Below are the code and all the weights of a small trained network. Each question names an input and a class and asks about switching units off, where a switched-off unit gives its printed mean instead of its output.

import numpy as np


def w(rows, s, z=0):
    codes = np.array(rows[::2]) - 128.0
    scale = np.full(codes.shape[1], s)
    scale[-1] = z or s
    return codes * scale


def f(y):
    return y / 2 * (1 + np.tanh(0.7978845608 * (y + 0.044715 * y**3)))


def log_softmax(a):
    a = a - a.max(-1, keepdims=True)
    return a - np.log(np.exp(a).sum(-1, keepdims=True))


def net(x, mask):
    res = np.array(x, float).reshape(1, 7) / 4 @ E
    y = f(res @ A[0][:, :-1].T + A[0][:, -1])
    res = res + np.where(mask, y, B[0][:, -1]) @ B[0][:, :-1]
    return log_softmax(res[-1] @ U[:, :-1].T + U[:, -1])


A, B = {}, {}
E = w([
[124,128,155,123,120,117,178,176,156,120,148],'x0',
[208,190,7,107,122,152,140,119,176,141,179],'x1',
[147,96,140,124,122,115,119,141,162,125,138],'x2',
[111,68,114,97,121,123,160,174,163,160,138],'x3',
[182,97,85,125,174,139,126,210,86,63,51],'x4',
[116,94,156,82,215,153,131,128,127,101,213],'x5',
[145,226,173,129,194,92,86,161,175,227,94],'x6',
],0.012)
A[0] = w([
[116,145,155,108,184,155,137,116,111,84,181,21],'n1',
[176,142,157,150,136,128,114,137,131,134,130,1],'n2',
[216,152,75,160,131,182,174,118,167,128,157,104],'n3',
[124,170,164,100,180,110,82,148,168,203,103,92],'n4',
[117,80,141,165,64,161,148,100,126,77,191,95],'n5',
[142,146,68,185,86,23,167,117,151,124,72,93],'n6',
[113,159,112,188,65,96,109,188,137,137,74,41],'n7',
[187,164,62,98,135,146,149,117,135,146,184,93],'n8',
[100,59,208,181,158,115,134,104,89,147,102,69],'n9',
[109,124,130,103,240,202,151,120,151,101,157,146],'n10',
[73,149,154,110,89,128,139,43,178,170,172,101],'n11',
[136,138,119,136,72,97,152,117,117,145,92,131],'n12',
[145,97,125,105,51,135,141,102,101,110,149,106],'n13',
[128,122,107,86,203,167,135,95,143,124,156,10],'n14',
[112,101,119,105,98,168,127,115,122,68,118,84],'n15',
[130,152,117,115,53,102,123,138,116,133,88,34],'n16',
[94,133,156,146,67,120,149,55,162,149,184,65],'n17',
[129,163,150,107,187,74,82,159,148,156,97,63],'n18',
[48,120,193,130,128,91,129,160,67,116,94,79],'n19',
[149,97,132,151,151,96,109,147,152,96,117,173],'n20',
[122,100,123,138,98,169,110,115,132,99,128,48],'n21',
[145,80,122,157,66,139,149,118,74,85,165,52],'n22',
[124,159,134,138,175,111,95,149,150,195,108,65],'n23',
[79,89,195,161,145,109,80,145,114,123,91,84],'n24',
[79,129,136,145,124,112,134,59,172,139,136,27],'n25',
[129,143,107,135,55,151,138,115,169,130,62,80],'n26',
[118,110,111,71,80,124,134,105,106,89,128,23],'n27',
[176,119,89,114,192,152,114,219,97,47,33,70],'n28',
[164,147,113,126,118,137,126,123,114,140,141,19],'n29',
[121,119,135,98,244,120,145,99,131,104,170,166],'n30',
],0.011,0.0018)
B[0] = w([
[133,113,169,133,119,123,77,103,107,110,161,169],'n1',
[134,170,124,124,153,117,138,131,125,123,130,140],'n2',
[103,210,111,33,64,116,92,140,208,110,85,215],'n3',
[72,172,115,165,173,180,177,226,56,75,175,220],'n4',
[121,135,98,123,147,162,141,137,108,100,188,211],'n5',
[99,61,205,118,114,62,95,90,148,122,122,199],'n6',
[101,41,171,187,141,113,117,127,113,90,141,189],'n7',
[105,194,125,42,40,137,45,100,200,108,130,214],'n8',
[64,154,113,22,97,134,56,109,231,140,106,198],'n9',
[83,59,202,202,127,53,137,104,161,141,129,188],'n10',
[217,97,182,135,149,219,217,73,64,228,10,218],'n11',
[114,68,137,149,152,115,77,70,113,97,124,168],'n12',
[94,143,112,167,164,139,151,200,102,67,131,186],'n13',
[88,119,213,148,96,80,84,125,126,125,122,168],'n14',
[107,191,55,146,158,107,160,146,112,113,181,184],'n15',
[130,91,150,194,96,79,63,84,105,110,149,168],'n16',
[208,90,118,119,160,195,229,112,127,167,111,206],'n17',
[82,184,117,148,205,154,160,175,92,96,181,196],'n18',
[126,165,141,69,40,155,71,156,193,146,77,198],'n19',
[156,102,110,135,98,158,141,141,126,125,92,149],'n20',
[122,162,110,154,113,99,141,194,100,137,164,160],'n21',
[123,191,88,129,205,139,130,178,69,71,180,206],'n22',
[108,184,106,163,151,120,134,217,81,101,142,198],'n23',
[120,177,44,78,97,121,65,119,172,147,91,190],'n24',
[139,129,137,151,78,156,169,127,104,184,85,171],'n25',
[79,44,169,165,141,47,59,104,111,118,179,183],'n26',
[126,134,77,136,138,147,105,154,101,111,160,173],'n27',
[254,87,135,118,165,189,230,100,98,250,16,247],'n28',
[114,140,126,89,91,129,141,153,163,157,144,146],'n29',
[126,55,241,202,128,64,65,42,104,112,122,186],'n30',
],0.0074,0.016)
U = w([
[249,116,143,125,139,171,209,104,97,195,61,254],'0',
[92,195,115,38,54,113,94,131,205,134,102,72],'1',
[88,172,97,152,180,134,161,203,55,90,186,30],'2',
[101,45,211,182,127,37,96,85,114,124,147,155],'3',
],0.011,0.0017)

Each question gives the input, the list of numbers given to net, and the class t.
The units are the neurons (one row each of A and B). Each row of codes is followed by its name. A weight is (code - 128) times the scale printed after its matrix; where a second scale follows, it is the last column's (A, B and U).
mask holds one flag per neuron, in row order. A switched-off neuron (its flag False) gives its mean, the last column of its row in B, instead of its output. The means were averaged over made-up inputs and are rounded, as every weight is.
A unit's drop is (log p(t) with every unit on - log p(t) with that unit switched off) / (log p(t) with every unit on - log p(t) with every unit switched off).
The circuit of an input: a set's keep is (log p(t) with only the set's units on - log p(t) with every unit switched off) / (log p(t) with every unit on - log p(t) with every unit switched off). Starting from the 12 units with the biggest drops (on a tie, the unit counted first), units are removed one at a time, each time the one whose removal leaves the highest keep (on an exact tie, the one counted first), for as long as the keep stays at least 0.8.
circuit, biggest first: the units of the circuit, biggest drop first
most important unit: the unit with the biggest drop
k most important neurons: the k neurons with the biggest drops, biggest first
drop when u is switched off: that unit's drop, to one decimal
input [3,-7,2,1,-7,6,-5], class 0: circuit, biggest first	(n11)
input [6,-5,5,-7,-7,-1,-8], class 2: 3 most important neurons	(n28 n22 n5)
input [-7,0,4,-3,-1,2,-3], class 2: circuit, biggest first	(n28 n6)
input [-6,6,-4,3,0,-8,4], class 3: circuit, biggest first	(n26 n6)
input [6,-4,1,0,-7,5,-6], class 0: 2 most important neurons	(n11 n17)
input [4,7,4,4,6,-2,-3], class 1: 2 most important neurons	(n3 n8)
input [8,-6,4,-8,0,-7,7], class 2: 2 most important neurons	(n4 n18)
input [2,2,6,1,4,7,-6], class 3: 3 most important neurons	(n30 n10 n4)
input [8,2,-2,-8,1,-2,1], class 1: 3 most important neurons	(n11 n30 n10)
input [-4,-8,-2,8,-6,-7,1], class 1: 2 most important neurons	(n9 n19)
input [5,-8,4,0,5,-8,6], class 1: 3 most important neurons	(n19 n24 n9)
input [4,-5,6,8,-4,7,8], class 2: 3 most important neurons	(n4 n18 n23)
input [-7,2,3,-7,-6,1,-7], class 2: 3 most important neurons	(n28 n22 n13)
input [-5,-8,2,-5,-5,-5,1], class 1: circuit, biggest first	(n9)
input [8,1,-3,5,7,7,1], class 0: 3 most important neurons	(n28 n26 n6)
input [-7,1,-7,1,6,8,-6], class 3: 2 most important neurons	(n30 n10)
input [-7,-6,-7,2,4,-5,3], class 1: 4 most important neurons	(n19 n24 n9 n11)
input [-1,3,-1,-6,-8,8,-7], class 0: 2 most important neurons	(n11 n17)
input [0,1,0,-1,-3,-4,4], class 2: drop when n28 is switched off	1.2
input [-7,-5,-2,0,3,2,3], class 1: drop when n9 is switched off	0.1
input [8,5,-1,0,-2,8,-3], class 3: most important unit	n30
input [4,3,7,-1,-6,0,5], class 0: drop when n11 is switched off	1.8
input [-8,-5,-4,-6,5,-7,1], class 3: drop when n7 is switched off	0.2
